Here is a tiny trained network, its code and every weight. The questions are about switching its units off for an input and a target symbol, where a switched-off unit gives its printed mean instead of its output.

import numpy as np


def w(rows, s, z=0):
    codes = np.array(rows[::2]) - 128.0
    scale = np.full(codes.shape[1], s)
    scale[-1] = z or s
    return codes * scale


def norm(h):
    return h / np.sqrt((h * h).mean(-1, keepdims=True) + 1e-5)


def f(y):
    return np.maximum(y, 0)


def softmax(a):
    e = np.exp(a - a.max(-1, keepdims=True))
    return e / e.sum(-1, keepdims=True)


def log_softmax(a):
    a = a - a.max(-1, keepdims=True)
    return a - np.log(np.exp(a).sum(-1, keepdims=True))


def net(x, mask):
    ids = ['αδεζηθμσφψω'.index(c) for c in x.split()]
    T = len(ids)
    res = E[ids] + P[:T]
    u = 0
    for l in range(3):
        r = norm(res)
        for j in range(2):
            rows = slice(4 * j, 4 * j + 4)
            q, k, v = (r @ M[l][rows].T for M in (Q, K, V))
            z = softmax(np.where(np.tri(T) > 0, q @ k.T / 4**0.5, -1e9)) @ v
            o = O[l][rows]
            res = res + np.where(mask[u + j], z, o[:, -1]) @ o[:, :-1]
        u += 2
        y = f(norm(res) @ A[l][:, :-1].T + A[l][:, -1])
        res = res + np.where(mask[u : u + 4], y, B[l][:, -1]) @ B[l][:, :-1]
        u += 4
    return log_softmax(norm(res)[-1] @ U[:, :-1].T + U[:, -1])


Q, K, V, O, A, B = {}, {}, {}, {}, {}, {}
E = w([
[135,71,129,132,137,105,143,144],'α',
[112,124,146,146,143,150,134,141],'δ',
[134,132,134,132,111,140,128,138],'ε',
[185,107,87,98,101,120,120,152],'ζ',
[151,113,127,124,149,112,107,137],'η',
[133,121,126,133,49,175,134,144],'θ',
[113,136,156,130,136,114,197,86],'μ',
[162,138,75,132,5,170,129,124],'σ',
[135,151,80,99,165,63,144,115],'φ',
[110,174,59,99,93,128,111,109],'ψ',
[157,183,131,132,83,127,86,85],'ω',
],0.023)
P = w([
[183,173,126,94,100,71,142,205],'0',
[88,116,171,53,200,219,71,122],'1',
[169,62,43,177,255,146,145,100],'2',
[66,131,146,179,95,30,93,143],'3',
[77,52,193,90,160,156,84,54],'4',
[90,76,74,214,114,125,214,53],'5',
],0.014)
Q[0] = w([
[137,108,37,209,156,151,174,107],'L0H0',
[111,92,81,181,128,116,181,54],'L0H0',
[129,93,169,112,129,130,56,126],'L0H0',
[132,174,101,208,135,102,144,183],'L0H0',
[71,150,141,118,10,70,114,133],'L0H1',
[103,159,203,192,142,37,129,152],'L0H1',
[150,140,116,106,135,99,117,210],'L0H1',
[180,132,164,65,162,145,73,137],'L0H1',
],0.011)
K[0] = w([
[134,134,131,114,113,106,107,63],'L0H0',
[111,123,130,119,75,103,120,88],'L0H0',
[172,127,170,97,130,166,127,189],'L0H0',
[48,50,146,173,122,143,56,68],'L0H0',
[116,147,151,144,9,97,81,97],'L0H1',
[80,171,176,189,149,46,128,160],'L0H1',
[142,189,111,113,118,76,102,175],'L0H1',
[152,146,197,72,195,180,106,146],'L0H1',
],0.013)
V[0] = w([
[87,83,94,101,168,104,254,150],'L0H0',
[184,112,186,160,190,145,138,179],'L0H0',
[163,92,174,172,116,134,147,221],'L0H0',
[120,104,170,192,125,238,190,136],'L0H0',
[103,162,165,131,142,58,199,189],'L0H1',
[120,129,118,113,191,152,81,107],'L0H1',
[125,188,166,183,109,41,125,169],'L0H1',
[97,151,164,187,72,100,103,171],'L0H1',
],0.01)
O[0] = w([
[143,35,120,19,151,208,212,182,135],'L0H0',
[170,153,206,68,194,10,147,153,94],'L0H0',
[195,205,210,75,47,128,109,223,155],'L0H0',
[178,81,117,70,2,88,165,112,3],'L0H0',
[192,127,90,80,68,139,56,124,79],'L0H1',
[82,128,110,164,77,122,179,101,129],'L0H1',
[252,129,62,68,141,110,112,154,74],'L0H1',
[232,102,113,103,206,50,110,106,92],'L0H1',
],0.0093,0.0063)
A[0] = w([
[147,171,211,57,72,78,165,254,4],'L0N0',
[99,25,194,214,131,92,160,100,218],'L0N1',
[103,117,192,94,128,240,56,133,164],'L0N2',
[77,14,104,31,142,147,96,156,192],'L0N3',
],0.0074,0.0045)
B[0] = w([
[104,75,36,51,135,169,71,217,167],'L0N0',
[135,208,119,117,76,156,163,119,254],'L0N1',
[28,208,56,121,255,95,161,88,199],'L0N2',
[193,231,197,204,115,141,203,109,179],'L0N3',
],0.01,0.0079)
Q[1] = w([
[107,127,63,126,143,90,212,113],'L1H0',
[187,135,42,77,151,108,132,34],'L1H0',
[127,181,254,140,110,142,132,102],'L1H0',
[147,135,50,130,78,120,195,78],'L1H0',
[88,53,150,117,120,158,95,132],'L1H1',
[53,127,112,104,150,195,118,121],'L1H1',
[112,66,218,148,141,124,92,176],'L1H1',
[99,239,171,136,181,84,143,189],'L1H1',
],0.0095)
K[1] = w([
[135,58,91,142,157,93,183,93],'L1H0',
[118,93,110,155,77,131,155,54],'L1H0',
[117,134,199,57,87,177,118,136],'L1H0',
[190,64,80,102,137,113,96,25],'L1H0',
[86,82,168,235,81,229,146,119],'L1H1',
[163,191,130,149,151,190,155,140],'L1H1',
[43,121,192,87,102,218,122,101],'L1H1',
[156,254,141,70,129,151,71,220],'L1H1',
],0.009)
V[1] = w([
[189,134,92,133,109,112,89,167],'L1H0',
[124,189,43,174,157,88,159,193],'L1H0',
[124,121,37,103,148,40,239,194],'L1H0',
[71,160,125,121,142,135,190,26],'L1H0',
[65,41,47,116,82,164,143,92],'L1H1',
[96,89,127,206,86,255,143,160],'L1H1',
[171,66,146,93,188,43,71,108],'L1H1',
[174,11,177,160,140,239,65,123],'L1H1',
],0.0082)
O[1] = w([
[133,131,221,56,168,79,120,127,174],'L1H0',
[156,115,110,176,199,55,128,164,232],'L1H0',
[214,54,123,149,132,82,180,253,170],'L1H0',
[46,188,62,206,160,145,155,157,100],'L1H0',
[49,77,43,123,156,148,196,107,3],'L1H1',
[73,173,93,2,128,90,141,100,2],'L1H1',
[103,106,242,196,125,152,143,140,197],'L1H1',
[86,142,216,75,48,98,231,33,78],'L1H1',
],0.0085,0.0061)
A[1] = w([
[62,130,208,130,45,121,143,177,212],'L1N0',
[231,133,61,91,129,28,26,255,254],'L1N1',
[218,146,87,113,157,60,73,91,120],'L1N2',
[155,159,247,132,86,113,76,109,83],'L1N3',
],0.0099,0.0068)
B[1] = w([
[192,127,128,80,98,185,46,133,195],'L1N0',
[253,170,71,169,80,131,39,220,248],'L1N1',
[217,158,128,160,87,160,136,161,177],'L1N2',
[61,71,145,77,154,162,57,127,167],'L1N3',
],0.011,0.014)
Q[2] = w([
[210,154,49,228,86,94,161,109],'L2H0',
[136,2,21,110,137,135,225,72],'L2H0',
[146,155,135,109,73,197,125,147],'L2H0',
[78,58,153,86,106,66,106,72],'L2H0',
[117,132,43,161,110,163,55,41],'L2H1',
[139,132,128,125,154,114,58,165],'L2H1',
[154,100,143,65,121,132,108,157],'L2H1',
[104,195,165,85,192,133,133,160],'L2H1',
],0.0093)
K[2] = w([
[183,26,167,190,53,135,185,121],'L2H0',
[64,113,75,238,168,86,179,26],'L2H0',
[151,131,143,92,63,174,152,71],'L2H0',
[70,198,125,140,254,169,64,40],'L2H0',
[107,80,75,176,90,106,81,106],'L2H1',
[100,110,102,112,206,163,87,86],'L2H1',
[125,172,146,171,203,144,122,106],'L2H1',
[175,215,110,44,175,145,119,254],'L2H1',
],0.008)
V[2] = w([
[231,170,192,100,57,119,159,69],'L2H0',
[132,96,144,107,254,115,151,197],'L2H0',
[139,41,37,172,135,190,138,90],'L2H0',
[187,176,67,140,84,143,166,183],'L2H0',
[101,141,80,98,212,100,186,77],'L2H1',
[110,90,176,86,219,76,159,123],'L2H1',
[188,119,200,85,174,103,173,47],'L2H1',
[225,66,14,174,77,100,73,139],'L2H1',
],0.009)
O[2] = w([
[158,233,49,170,52,66,246,84,187],'L2H0',
[132,157,130,190,164,167,94,194,116],'L2H0',
[17,90,160,149,136,108,121,193,123],'L2H0',
[165,76,116,137,41,27,175,188,254],'L2H0',
[132,190,170,179,84,188,47,158,24],'L2H1',
[77,182,168,190,241,181,58,163,23],'L2H1',
[108,207,91,237,84,254,213,99,48],'L2H1',
[188,62,78,64,125,24,135,206,216],'L2H1',
],0.0078,0.0096)
A[2] = w([
[110,55,121,42,105,78,119,79,98],'L2N0',
[88,105,107,189,148,114,109,2,42],'L2N1',
[102,111,177,212,196,162,24,171,3],'L2N2',
[146,132,155,224,235,172,127,176,145],'L2N3',
],0.0097,0.0042)
B[2] = w([
[118,16,150,108,171,117,148,54,217],'L2N0',
[107,229,41,217,105,118,2,186,187],'L2N1',
[179,88,152,165,129,202,112,25,191],'L2N2',
[201,29,80,111,151,95,116,64,254],'L2N3',
],0.0094,0.0047)
U = w([
[114,163,100,96,175,254,107,158,177],'α',
[205,131,47,50,124,124,35,188,212],'δ',
[72,196,195,119,59,106,68,148,118],'ε',
[97,86,208,111,161,35,128,179,65],'ζ',
[158,33,231,196,184,131,74,80,52],'η',
[124,89,144,45,60,192,24,43,140],'θ',
[137,139,130,165,94,182,247,138,116],'μ',
[122,50,70,60,56,40,137,46,43],'σ',
[159,5,95,184,230,105,192,189,4],'φ',
[56,67,18,117,168,214,66,135,230],'ψ',
[136,198,49,216,78,124,52,74,141],'ω',
],0.0081,0.0035)

Each question gives the input, a string of symbols that net reads in full, and the target symbol t.
The units are the heads (4 rows each of Q, K, V and O) and the neurons (one row each of A and B). Each row of codes is followed by its name. A weight is (code - 128) times the scale printed after its matrix; where a second scale follows, it is the last column's (O, A, B and U).
mask holds one flag per unit, layer by layer, with each layer's heads first. A switched-off unit (its flag False) gives its mean, the last column of its rows in O or B, instead of its output. The means were averaged over made-up inputs and are rounded, as every weight is.
A unit's drop is (log p(t) with every unit on - log p(t) with that unit switched off) / (log p(t) with every unit on - log p(t) with every unit switched off).
The circuit of an input: a set's keep is (log p(t) with only the set's units on - log p(t) with every unit switched off) / (log p(t) with every unit on - log p(t) with every unit switched off). Starting from the 12 units with the biggest drops (on a tie, the unit counted first), units are removed one at a time, each time the one whose removal leaves the highest keep (on an exact tie, the one counted first), for as long as the keep stays at least 0.8.
units of the circuit, in order: the units of the circuit, biggest drop first
most important unit: the unit with the biggest drop
k most important neurons: the k neurons with the biggest drops, biggest first
top k neurons in layer l: the k neurons of layer l with the biggest drops, biggest first
heads that matter: for each layer, one digit per head in row order, 1 if its drop is at least 0.15 and else 0, layers parted by /
input ζ δ μ η δ, target ζ: heads that matter : 11 / 00 / 01
input ω ω σ η σ μ, target σ: 2 most important neurons : L0N2, L0N3
input ω θ σ, target ω: units of the circuit, in order : L0H0, L0H1
input μ μ σ η σ θ, target σ: heads that matter : 10 / 00 / 00
input φ δ η, target φ: units of the circuit, in order : L0H1, L1N1
input ψ ω θ η σ η, target σ: units of the circuit, in order : L0H0, L2H1, L1N1
input η ζ ζ μ σ ψ, target ψ: units of the circuit, in order : L0H0, L1N1, L2H0
input η δ θ σ θ, target η: heads that matter : 11 / 01 / 00
input ψ σ φ, target ψ: units of the circuit, in order : L0H0, L0H1, L2H0, L1N1
input η α ψ μ ψ, target η: top 2 neurons in layer 2 : L2N2, L2N3
input ζ θ ω σ θ η, target σ: most important neuron : L0N1
input ω δ δ, target ω: units of the circuit, in order : L0H0, L1H0
input δ φ θ δ ψ φ, target ψ: heads that matter : 10 / 00 / 10
input δ ψ ω δ σ δ, target σ: 2 most important neurons : L0N2, L0N1
input ε δ ω η μ, target ε: units of the circuit, in order : L0H1, L0H0, L1H0
input ζ ζ α θ ψ, target ζ: top 2 neurons in layer 0 : L0N0, L0N2
input θ η δ η ζ μ, target μ: 3 most important neurons : L0N3, L1N1, L0N2
input μ μ ε μ θ, target μ: most important unit : L0N3
input ψ ω θ ψ η σ, target ψ: heads that matter : 10 / 01 / 10
input μ ω η φ η, target μ: heads that matter : 11 / 00 / 00
input μ ω ε, target ω: units of the circuit, in order : L0H0
input φ α α θ θ, target φ: units of the circuit, in order : L0H0, L0H1
input η η σ ψ μ, target η: heads that matter : 10 / 01 / 00
input η σ θ α θ ψ, target ψ: units of the circuit, in order : L0H0, L2H0
input ω ψ ψ η η η, target η: top 2 neurons in layer 0 : L0N1, L0N2
input δ α σ σ σ μ, target σ: 2 most important neurons : L0N1, L0N2
input σ θ θ ε ε, target σ: most important unit : L2H1
input η η ψ σ α, target η: top 2 neurons in layer 1 : L1N0, L1N1
